Below are the code and all the weights of a small trained network. Each question names an input and a class and asks about switching units off, where a switched-off unit gives its printed mean instead of its output.

import numpy as np


def w(rows, s, z=0):
    codes = np.array(rows[::2]) - 128.0
    scale = np.full(codes.shape[1], s)
    scale[-1] = z or s
    return codes * scale


def f(y):
    return np.maximum(y, 0)


def log_softmax(a):
    a = a - a.max(-1, keepdims=True)
    return a - np.log(np.exp(a).sum(-1, keepdims=True))


def net(x, mask):
    res = np.array(x, float).reshape(1, 7) / 4 @ E
    y = f(res @ A[0][:, :-1].T + A[0][:, -1])
    res = res + np.where(mask, y, B[0][:, -1]) @ B[0][:, :-1]
    return log_softmax(res[-1] @ U[:, :-1].T + U[:, -1])


A, B = {}, {}
E = w([
[95,154,209,22],'x0',
[193,188,87,177],'x1',
[213,108,133,165],'x2',
[192,178,149,156],'x3',
[136,255,149,49],'x4',
[12,171,66,136],'x5',
[118,107,247,227],'x6',
],0.0092)
A[0] = w([
[131,86,176,151,140],'neuron 1',
[134,163,228,214,167],'neuron 2',
[24,200,55,140,195],'neuron 3',
[249,95,144,181,255],'neuron 4',
[136,151,75,54,173],'neuron 5',
[128,153,15,192,170],'neuron 6',
[152,121,96,90,71],'neuron 7',
[157,146,147,31,187],'neuron 8',
[75,131,113,92,107],'neuron 9',
[98,176,88,54,181],'neuron 10',
[160,148,119,222,177],'neuron 11',
[92,139,49,112,142],'neuron 12',
[223,153,106,204,119],'neuron 13',
[67,136,37,184,162],'neuron 14',
[77,178,191,107,151],'neuron 15',
[76,85,78,158,149],'neuron 16',
[85,101,204,138,160],'neuron 17',
[63,131,171,163,200],'neuron 18',
[137,104,188,65,143],'neuron 19',
[137,144,128,99,108],'neuron 20',
[71,76,115,115,201],'neuron 21',
],0.012,0.0058)
B[0] = w([
[96,92,153,155,171],'neuron 1',
[91,136,151,164,215],'neuron 2',
[120,149,63,119,225],'neuron 3',
[162,142,202,201,252],'neuron 4',
[164,165,111,76,197],'neuron 5',
[172,118,111,144,221],'neuron 6',
[123,157,116,124,148],'neuron 7',
[146,197,205,5,197],'neuron 8',
[134,133,102,123,164],'neuron 9',
[152,163,91,89,209],'neuron 10',
[141,118,119,204,211],'neuron 11',
[158,115,98,58,183],'neuron 12',
[151,159,123,198,218],'neuron 13',
[139,88,48,138,205],'neuron 14',
[83,160,117,114,186],'neuron 15',
[146,66,53,143,181],'neuron 16',
[62,114,150,117,177],'neuron 17',
[57,108,86,164,182],'neuron 18',
[116,134,175,111,171],'neuron 19',
[150,144,134,122,147],'neuron 20',
[125,93,133,68,176],'neuron 21',
],0.012,0.016)
U = w([
[180,158,228,100,156],'0',
[168,181,162,210,225],'1',
[164,249,147,60,120],'2',
[169,100,60,102,82],'3',
[19,204,153,142,56],'4',
[97,44,183,123,7],'5',
],0.013,0.0018)

Each question gives the input, the list of numbers given to net, and the class t.
The units are the neurons (one row each of A and B). Each row of codes is followed by its name. A weight is (code - 128) times the scale printed after its matrix; where a second scale follows, it is the last column's (A, B and U).
mask holds one flag per neuron, in row order. A switched-off neuron (its flag False) gives its mean, the last column of its row in B, instead of its output. The means were averaged over made-up inputs and are rounded, as every weight is.
A unit's drop is (log p(t) with every unit on - log p(t) with that unit switched off) / (log p(t) with every unit on - log p(t) with every unit switched off).
The circuit of an input: a set's keep is (log p(t) with only the set's units on - log p(t) with every unit switched off) / (log p(t) with every unit on - log p(t) with every unit switched off). Starting from the 12 units with the biggest drops (on a tie, the unit counted first), units are removed one at a time, each time the one whose removal leaves the highest keep (on an exact tie, the one counted first), for as long as the keep stays at least 0.8.
units of the circuit, in order: the units of the circuit, biggest drop first
k most important neurons: the k neurons with the biggest drops, biggest first
drop of u: that unit's drop, to one decimal
input [-1,6,6,-4,-3,-1,-6], class 1: units of the circuit, in order	[neuron 4]
input [4,-5,5,-2,-5,-5,-1], class 5: 4 most important neurons	[neuron 1; neuron 5; neuron 10; neuron 17]
input [-1,-3,-4,3,-7,-6,7], class 5: 2 most important neurons	[neuron 17; neuron 1]
input [-4,-7,0,3,6,-6,0], class 0: 2 most important neurons	[neuron 3; neuron 10]
input [-2,6,8,3,6,-8,-5], class 1: 2 most important neurons	[neuron 13; neuron 4]
input [7,3,-2,-8,-1,6,-2], class 2: 4 most important neurons	[neuron 8; neuron 10; neuron 5; neuron 11]
input [1,-4,0,-7,-1,-8,-4], class 2: 3 most important neurons	[neuron 4; neuron 8; neuron 11]
input [2,-5,-4,-7,-2,0,4], class 5: 2 most important neurons	[neuron 21; neuron 16]
input [-2,8,2,1,2,-2,-6], class 1: 3 most important neurons	[neuron 13; neuron 4; neuron 6]
input [7,2,3,-6,-3,-4,5], class 5: drop of neuron 13	0.1
input [2,-5,1,-6,2,-7,3], class 5: drop of neuron 5	0.7
input [-4,8,4,3,4,1,-7], class 1: drop of neuron 21	0.4
input [1,-8,-7,-3,1,-6,8], class 4: drop of neuron 15	0.2
input [8,5,-7,-6,-8,0,5], class 5: units of the circuit, in order	[neuron 21]
